Below is a small trained network, with its code and all its weights. Each question gives an input and a class and asks what happens when units are switched off, that is, made to give their printed mean instead of their output.

import numpy as np


def w(rows, s, z=0):
    codes = np.array(rows[::2]) - 128.0
    scale = np.full(codes.shape[1], s)
    scale[-1] = z or s
    return codes * scale


def norm(h):
    return h / np.sqrt((h * h).mean(-1, keepdims=True) + 1e-5)


def f(y):
    return y / 2 * (1 + np.tanh(0.7978845608 * (y + 0.044715 * y**3)))


def log_softmax(a):
    a = a - a.max(-1, keepdims=True)
    return a - np.log(np.exp(a).sum(-1, keepdims=True))


def net(x, mask):
    res = np.array(x, float).reshape(1, 6) / 4 @ E
    u = 0
    for l in range(2):
        y = f(norm(res) @ A[l][:, :-1].T + A[l][:, -1])
        res = res + np.where(mask[u : u + 9], y, B[l][:, -1]) @ B[l][:, :-1]
        u += 9
    return log_softmax(norm(res)[-1] @ U[:, :-1].T + U[:, -1])


A, B = {}, {}
E = w([
[213,104,184,233,218,201,152],'x0',
[45,77,179,90,239,216,43],'x1',
[140,108,7,89,173,149,139],'x2',
[159,150,154,157,93,112,56],'x3',
[168,132,131,170,49,94,3],'x4',
[129,140,127,83,135,76,79],'x5',
],0.0057)
A[0] = w([
[234,109,198,103,76,175,140,139],'0.n1',
[218,224,132,105,45,137,129,150],'0.n2',
[140,104,110,170,108,83,38,139],'0.n3',
[100,65,123,144,255,134,139,169],'0.n4',
[136,184,99,169,40,118,197,251],'0.n5',
[160,110,36,92,173,152,171,91],'0.n6',
[63,84,130,111,192,161,67,101],'0.n7',
[87,190,131,118,160,180,216,135],'0.n8',
[190,135,14,94,168,180,85,64],'0.n9',
],0.0074,0.002)
B[0] = w([
[95,197,105,25,63,25,65,176],'0.n1',
[95,75,102,97,227,170,148,212],'0.n2',
[87,189,167,145,104,118,150,185],'0.n3',
[156,160,182,104,183,138,120,241],'0.n4',
[108,131,172,171,210,143,54,252],'0.n5',
[139,181,156,63,97,67,84,204],'0.n6',
[118,90,48,255,180,92,72,211],'0.n7',
[13,190,128,96,111,114,77,201],'0.n8',
[152,247,233,63,56,226,97,194],'0.n9',
],0.0067,0.0046)
A[1] = w([
[9,65,70,71,74,117,82,68],'1.n1',
[157,102,88,129,2,86,84,228],'1.n2',
[72,169,97,151,185,243,72,134],'1.n3',
[171,135,78,53,104,228,106,5],'1.n4',
[134,158,135,183,33,212,75,241],'1.n5',
[166,82,241,118,109,137,134,225],'1.n6',
[135,97,119,136,136,127,35,152],'1.n7',
[158,208,59,159,96,2,219,54],'1.n8',
[97,143,102,88,70,97,108,112],'1.n9',
],0.0072,0.0018)
B[1] = w([
[254,116,196,107,135,142,148,203],'1.n1',
[121,182,194,117,189,66,134,166],'1.n2',
[174,160,122,158,113,59,166,255],'1.n3',
[144,147,105,58,124,154,31,143],'1.n4',
[92,174,161,112,145,89,163,192],'1.n5',
[188,141,158,15,93,214,172,170],'1.n6',
[121,180,95,152,136,93,196,195],'1.n7',
[175,38,133,130,151,46,75,164],'1.n8',
[175,191,168,146,181,146,213,168],'1.n9',
],0.008,0.0053)
U = w([
[69,169,131,101,139,97,118,200],'0',
[150,70,55,179,182,82,54,195],'1',
[121,163,169,59,67,188,54,199],'2',
[129,185,96,150,121,102,171,137],'3',
[108,158,114,117,122,109,134,142],'4',
[223,99,168,105,114,153,133,88],'5',
[93,80,61,143,45,176,124,3],'6',
[128,66,1,151,20,175,109,2],'7',
],0.0085,0.0039)

Each question gives the input, the list of numbers given to net, and the class t.
The units are the neurons (one row each of A and B). Each row of codes is followed by its name. A weight is (code - 128) times the scale printed after its matrix; where a second scale follows, it is the last column's (A, B and U).
mask holds one flag per neuron, layer by layer. A switched-off neuron (its flag False) gives its mean, the last column of its row in B, instead of its output. The means were averaged over made-up inputs and are rounded, as every weight is.
A unit's drop is (log p(t) with every unit on - log p(t) with that unit switched off) / (log p(t) with every unit on - log p(t) with every unit switched off).
The circuit of an input: a set's keep is (log p(t) with only the set's units on - log p(t) with every unit switched off) / (log p(t) with every unit on - log p(t) with every unit switched off). Starting from the 12 units with the biggest drops (on a tie, the unit counted first), units are removed one at a time, each time the one whose removal leaves the highest keep (on an exact tie, the one counted first), for as long as the keep stays at least 0.8.
units of the circuit, in order: the units of the circuit, biggest drop first
unit that matters most: the unit with the biggest drop
k most important neurons: the k neurons with the biggest drops, biggest first
drop of u: that unit's drop, to one decimal
input [-2,-3,8,-8,-4,-6], class 2: units of the circuit, in order -> [0.n9 0.n6 0.n7 1.n4]
input [-7,4,-2,-4,-4,4], class 5: unit that matters most -> 1.n1
input [-8,-5,7,0,1,5], class 5: units of the circuit, in order -> [1.n1 1.n9 1.n8]
input [5,-6,7,3,0,0], class 2: 2 most important neurons -> [0.n9 0.n7]
input [-5,-8,-5,-8,-6,3], class 1: units of the circuit, in order -> [1.n8 0.n9]
input [-6,1,8,6,-7,2], class 2: units of the circuit, in order -> [0.n9 1.n4]
input [4,7,-5,-5,1,7], class 1: units of the circuit, in order -> [0.n7 0.n9]
input [4,-7,7,-1,8,-6], class 0: units of the circuit, in order -> [1.n5 0.n1 1.n2]
input [5,2,-2,6,8,-2], class 0: 2 most important neurons -> [1.n5 0.n1]
input [4,3,5,-4,3,-5], class 2: 4 most important neurons -> [0.n9 0.n4 1.n4 0.n6]
input [5,-7,0,5,-4,-7], class 1: 2 most important neurons -> [0.n9 0.n1]
input [-8,-4,5,4,2,2], class 5: 2 most important neurons -> [1.n1 0.n2]
input [-3,3,-4,-4,1,-8], class 3: 2 most important neurons -> [1.n3 0.n7]
input [-7,4,6,4,-5,-4], class 5: units of the circuit, in order -> [1.n1]
input [-2,-8,4,5,-1,8], class 1: 2 most important neurons -> [1.n8 0.n2]
input [4,2,1,4,0,7], class 3: 2 most important neurons -> [0.n7 1.n7]
input [-7,-3,1,3,-2,0], class 5: 2 most important neurons -> [1.n1 0.n7]
input [1,-7,-4,2,3,2], class 1: 2 most important neurons -> [0.n9 0.n2]
input [2,-8,-4,-7,3,-8], class 1: 2 most important neurons -> [0.n9 0.n1]
input [1,1,8,5,0,-7], class 2: units of the circuit, in order -> [0.n9]
input [3,0,8,1,4,7], class 2: drop of 0.n9 -> 1.2
input [-4,3,-5,-1,5,7], class 3: drop of 1.n3 -> -0.2
